Here is a tiny trained network, its code and every weight. The questions are about switching its units off for an input and a class, where a switched-off unit gives its printed mean instead of its output.

import numpy as np


def w(rows, s, z=0):
    codes = np.array(rows[::2]) - 128.0
    scale = np.full(codes.shape[1], s)
    scale[-1] = z or s
    return codes * scale


def f(y):
    return np.maximum(y, 0)


def log_softmax(a):
    a = a - a.max(-1, keepdims=True)
    return a - np.log(np.exp(a).sum(-1, keepdims=True))


def net(x, mask):
    res = np.array(x, float).reshape(1, 3) / 4 @ E
    y = f(res @ A[0][:, :-1].T + A[0][:, -1])
    res = res + np.where(mask, y, B[0][:, -1]) @ B[0][:, :-1]
    return log_softmax(res[-1] @ U[:, :-1].T + U[:, -1])


A, B = {}, {}
E = w([
[111,135,208,178,43,150,66,212],'x0',
[66,203,178,245,234,112,71,22],'x1',
[123,224,86,179,69,174,188,105],'x2',
],0.011)
A[0] = w([
[147,178,95,155,103,163,122,107,64],'neuron 0',
[117,173,230,190,85,141,18,163,114],'neuron 1',
[107,231,111,134,121,121,176,119,78],'neuron 2',
[121,151,163,113,89,114,156,81,89],'neuron 3',
[100,193,175,184,189,124,72,91,16],'neuron 4',
[138,156,62,118,250,116,148,73,57],'neuron 5',
[137,53,197,112,251,75,26,126,99],'neuron 6',
[143,253,93,190,127,136,150,120,173],'neuron 7',
[124,140,146,159,208,109,100,99,254],'neuron 8',
],0.013,0.0088)
B[0] = w([
[120,133,129,192,141,184,161,179,156],'neuron 0',
[121,119,115,122,146,75,184,55,246],'neuron 1',
[128,79,163,159,78,92,91,117,175],'neuron 2',
[134,139,137,161,148,137,115,142,138],'neuron 3',
[189,114,105,163,112,123,165,252,228],'neuron 4',
[129,118,127,175,143,63,210,92,226],'neuron 5',
[99,103,157,187,69,159,113,104,254],'neuron 6',
[93,106,149,109,94,156,88,77,223],'neuron 7',
[133,158,108,20,133,150,73,132,252],'neuron 8',
],0.024,0.018)
U = w([
[28,65,208,207,81,178,65,118,100],'0',
[87,132,122,124,166,43,241,62,118],'1',
[247,91,77,58,40,105,106,254,114],'2',
[40,148,146,6,133,151,65,65,253],'3',
[119,156,115,134,191,152,90,181,95],'4',
[101,198,159,126,200,177,95,186,92],'5',
],0.0095,0.015)

Each question gives the input, the list of numbers given to net, and the class t.
The units are the neurons (one row each of A and B). Each row of codes is followed by its name. A weight is (code - 128) times the scale printed after its matrix; where a second scale follows, it is the last column's (A, B and U).
mask holds one flag per neuron, in row order. A switched-off neuron (its flag False) gives its mean, the last column of its row in B, instead of its output. The means were averaged over made-up inputs and are rounded, as every weight is.
A unit's drop is (log p(t) with every unit on - log p(t) with that unit switched off) / (log p(t) with every unit on - log p(t) with every unit switched off).
The circuit of an input: a set's keep is (log p(t) with only the set's units on - log p(t) with every unit switched off) / (log p(t) with every unit on - log p(t) with every unit switched off). Starting from all 9 units, units are removed one at a time, each time the one whose removal leaves the highest keep (on an exact tie, the one counted first), for as long as the keep stays at least 0.8.
circuit, biggest first: the units of the circuit, biggest drop first
most important unit: the unit with the biggest drop
k most important neurons: the k neurons with the biggest drops, biggest first
drop when u is switched off: that unit's drop, to one decimal
input [6,-4,4], class 1: circuit, biggest first => [neuron 8; neuron 6]
input [2,-4,5], class 0: circuit, biggest first => [neuron 8; neuron 1]
input [4,-6,6], class 0: circuit, biggest first => [neuron 8]
input [-3,3,3], class 3: 4 most important neurons => [neuron 6; neuron 7; neuron 1; neuron 8]
input [-7,-1,7], class 0: 4 most important neurons => [neuron 1; neuron 7; neuron 2; neuron 0]
input [3,3,-1], class 3: 2 most important neurons => [neuron 5; neuron 8]
input [1,-2,3], class 3: 4 most important neurons => [neuron 4; neuron 6; neuron 5; neuron 2]
input [-6,0,-8], class 0: 2 most important neurons => [neuron 6; neuron 1]
input [8,-3,7], class 1: 2 most important neurons => [neuron 1; neuron 6]
input [-3,-4,4], class 0: 2 most important neurons => [neuron 8; neuron 4]
input [6,1,2], class 1: 2 most important neurons => [neuron 1; neuron 8]
input [-6,7,1], class 2: 3 most important neurons => [neuron 4; neuron 8; neuron 1]
input [3,1,3], class 3: circuit, biggest first => [neuron 5; neuron 4]
input [5,2,-3], class 1: most important unit => neuron 1
input [-5,1,-6], class 0: 2 most important neurons => [neuron 6; neuron 1]
input [1,-3,0], class 3: 4 most important neurons => [neuron 4; neuron 5; neuron 6; neuron 1]
input [-6,7,6], class 2: drop when neuron 1 is switched off => 0.5
input [3,2,0], class 3: drop when neuron 5 is switched off => 1.8
input [0,-2,-2], class 3: drop when neuron 4 is switched off => 5.5
input [5,-2,-1], class 1: most important unit => neuron 8
